Below are the code and all the weights of a small trained network. Each question names an input and a class and asks about switching units off, where a switched-off unit gives its printed mean instead of its output.

import numpy as np


def w(rows, s, z=0):
    codes = np.array(rows[::2]) - 128.0
    scale = np.full(codes.shape[1], s)
    scale[-1] = z or s
    return codes * scale


def norm(h):
    return h / np.sqrt((h * h).mean(-1, keepdims=True) + 1e-5)


def f(y):
    return y / 2 * (1 + np.tanh(0.7978845608 * (y + 0.044715 * y**3)))


def log_softmax(a):
    a = a - a.max(-1, keepdims=True)
    return a - np.log(np.exp(a).sum(-1, keepdims=True))


def net(x, mask):
    res = np.array(x, float).reshape(1, 5) / 4 @ E
    u = 0
    for l in range(2):
        y = f(norm(res) @ A[l][:, :-1].T + A[l][:, -1])
        res = res + np.where(mask[u : u + 3], y, B[l][:, -1]) @ B[l][:, :-1]
        u += 3
    return log_softmax(norm(res)[-1] @ U[:, :-1].T + U[:, -1])


A, B = {}, {}
E = w([
[167,132,174],'x0',
[198,3,61],'x1',
[156,133,141],'x2',
[3,71,114],'x3',
[131,128,129],'x4',
],0.0047)
A[0] = w([
[199,15,74,81],'L0N0',
[255,148,168,178],'L0N1',
[154,55,88,4],'L0N2',
],0.0066,0.0026)
B[0] = w([
[37,147,224,247],'L0N0',
[45,104,2,252],'L0N1',
[253,155,233,139],'L0N2',
],0.0072,0.0027)
A[1] = w([
[172,30,165,9],'L1N0',
[62,128,75,201],'L1N1',
[78,76,253,99],'L1N2',
],0.012,0.0014)
B[1] = w([
[170,144,226,179],'L1N0',
[255,146,126,231],'L1N1',
[162,137,58,253],'L1N2',
],0.0069,0.0066)
U = w([
[70,125,255,253],'0',
[132,113,112,141],'1',
[153,120,118,75],'2',
[105,88,81,108],'3',
[123,110,120,88],'4',
],0.013,0.0054)

Each question gives the input, the list of numbers given to net, and the class t.
The units are the neurons (one row each of A and B). Each row of codes is followed by its name. A weight is (code - 128) times the scale printed after its matrix; where a second scale follows, it is the last column's (A, B and U).
mask holds one flag per neuron, layer by layer. A switched-off neuron (its flag False) gives its mean, the last column of its row in B, instead of its output. The means were averaged over made-up inputs and are rounded, as every weight is.
A unit's drop is (log p(t) with every unit on - log p(t) with that unit switched off) / (log p(t) with every unit on - log p(t) with every unit switched off).
The circuit of an input: a set's keep is (log p(t) with only the set's units on - log p(t) with every unit switched off) / (log p(t) with every unit on - log p(t) with every unit switched off). Starting from all 6 units, units are removed one at a time, each time the one whose removal leaves the highest keep (on an exact tie, the one counted first), for as long as the keep stays at least 0.8.
circuit, biggest first: the units of the circuit, biggest drop first
unit that matters most: the unit with the biggest drop
top k neurons: the k neurons with the biggest drops, biggest first
k most important neurons of layer l: the k neurons of layer l with the biggest drops, biggest first
drop when u is switched off: that unit's drop, to one decimal
input [1,-5,-5,7,3], class 3: 2 most important neurons of layer 0 -> L0N0; L0N2
input [3,-1,2,-5,2], class 3: circuit, biggest first -> L0N1
input [2,8,1,-7,-8], class 0: top 3 neurons -> L0N0; L1N0; L1N2
input [0,8,-8,7,1], class 0: top 4 neurons -> L1N0; L0N1; L0N2; L1N1
input [-1,6,4,3,-4], class 0: top 2 neurons -> L1N0; L0N2
input [0,6,2,-4,6], class 0: top 2 neurons -> L0N0; L0N2
input [7,8,-3,-1,-6], class 0: circuit, biggest first -> L1N0; L0N0
input [6,7,6,0,1], class 0: 2 most important neurons of layer 1 -> L1N0; L1N1
input [2,8,-5,2,-6], class 0: 2 most important neurons of layer 0 -> L0N2; L0N1
input [2,6,5,-3,-2], class 0: top 3 neurons -> L0N0; L1N0; L0N2
input [3,-2,-1,-8,7], class 3: circuit, biggest first -> L0N1; L1N0
input [8,-7,2,8,3], class 1: 2 most important neurons of layer 1 -> L1N2; L1N0
input [-4,8,0,-5,-4], class 0: 2 most important neurons of layer 0 -> L0N0; L0N2
input [2,8,2,-1,-4], class 0: unit that matters most -> L1N0
input [-8,8,-5,4,-4], class 0: 2 most important neurons of layer 0 -> L0N1; L0N2
input [2,-4,6,8,3], class 3: 2 most important neurons of layer 1 -> L1N0; L1N2
input [1,7,2,-2,5], class 0: 2 most important neurons of layer 1 -> L1N0; L1N1
input [7,-2,-1,5,8], class 2: drop when L0N1 is switched off -> -0.1
input [6,-2,-6,3,4], class 1: drop when L1N2 is switched off -> 0.0
